Below are the code and all the weights of a small trained network. Each question names an input and a class and asks about switching units off, where a switched-off unit gives its printed mean instead of its output.

import numpy as np


def w(rows, s, z=0):
    codes = np.array(rows[::2]) - 128.0
    scale = np.full(codes.shape[1], s)
    scale[-1] = z or s
    return codes * scale


def f(y):
    return np.maximum(y, 0)


def log_softmax(a):
    a = a - a.max(-1, keepdims=True)
    return a - np.log(np.exp(a).sum(-1, keepdims=True))


def net(x, mask):
    res = np.array(x, float).reshape(1, 8) / 4 @ E
    y = f(res @ A[0][:, :-1].T + A[0][:, -1])
    res = res + np.where(mask, y, B[0][:, -1]) @ B[0][:, :-1]
    return log_softmax(res[-1] @ U[:, :-1].T + U[:, -1])


A, B = {}, {}
E = w([
[128,126,120,129],'x0',
[129,127,126,128],'x1',
[131,125,127,129],'x2',
[86,205,15,87],'x3',
[129,129,130,127],'x4',
[135,121,113,130],'x5',
[168,211,143,226],'x6',
[11,88,95,175],'x7',
],0.012)
A[0] = w([
[7,145,63,57,80],'N0',
[212,160,196,154,75],'N1',
[63,116,127,228,72],'N2',
[135,203,99,102,219],'N3',
[148,105,134,147,179],'N4',
[119,79,183,106,166],'N5',
[138,224,64,103,2],'N6',
[154,57,128,47,78],'N7',
],0.014,0.0077)
B[0] = w([
[116,135,39,202,255],'N0',
[80,195,114,198,228],'N1',
[153,101,214,7,195],'N2',
[89,70,72,31,218],'N3',
[181,135,106,167,171],'N4',
[133,114,150,75,205],'N5',
[205,136,210,63,193],'N6',
[138,139,188,78,206],'N7',
],0.011,0.014)
U = w([
[192,149,173,91,252],'0',
[107,65,120,62,109],'1',
[104,153,60,246,11],'2',
],0.011,0.0028)

Each question gives the input, the list of numbers given to net, and the class t.
The units are the neurons (one row each of A and B). Each row of codes is followed by its name. A weight is (code - 128) times the scale printed after its matrix; where a second scale follows, it is the last column's (A, B and U).
mask holds one flag per neuron, in row order. A switched-off neuron (its flag False) gives its mean, the last column of its row in B, instead of its output. The means were averaged over made-up inputs and are rounded, as every weight is.
A unit's drop is (log p(t) with every unit on - log p(t) with that unit switched off) / (log p(t) with every unit on - log p(t) with every unit switched off).
The circuit of an input: a set's keep is (log p(t) with only the set's units on - log p(t) with every unit switched off) / (log p(t) with every unit on - log p(t) with every unit switched off). Starting from all 8 units, units are removed one at a time, each time the one whose removal leaves the highest keep (on an exact tie, the one counted first), for as long as the keep stays at least 0.8.
units of the circuit, in order: the units of the circuit, biggest drop first
k most important neurons: the k neurons with the biggest drops, biggest first
drop when u is switched off: that unit's drop, to one decimal
input [-1,-2,0,3,-3,-7,-2,-6], class 1: units of the circuit, in order : N3
input [8,-7,-3,-7,4,-1,-5,0], class 0: 4 most important neurons : N3, N7, N0, N4
input [-6,2,6,-6,7,-1,1,8], class 0: units of the circuit, in order : N3, N0
input [-8,-2,-4,-6,-5,-1,7,7], class 0: 2 most important neurons : N2, N3
input [-8,-4,8,4,3,-8,-1,2], class 2: 2 most important neurons : N0, N2
input [-1,-8,1,4,-7,8,7,7], class 1: 2 most important neurons : N2, N3
input [-4,-3,-2,5,4,4,0,-6], class 1: 4 most important neurons : N3, N7, N4, N1
input [-3,-4,-2,2,8,-6,-1,8], class 2: 3 most important neurons : N0, N3, N6
input [0,6,-8,4,3,-6,-2,-5], class 1: 3 most important neurons : N3, N1, N4
input [-8,-3,7,1,-8,2,-2,5], class 2: 4 most important neurons : N0, N3, N6, N7
input [-2,6,-1,-4,3,5,-6,-2], class 0: drop when N7 is switched off : 0.4
input [2,-4,7,-4,-1,-4,-8,-4], class 0: drop when N3 is switched off : 0.7
input [-5,-5,3,4,8,-3,7,5], class 1: drop when N3 is switched off : 0.3
input [-7,-6,4,8,8,8,-8,8], class 2: units of the circuit, in order : N0
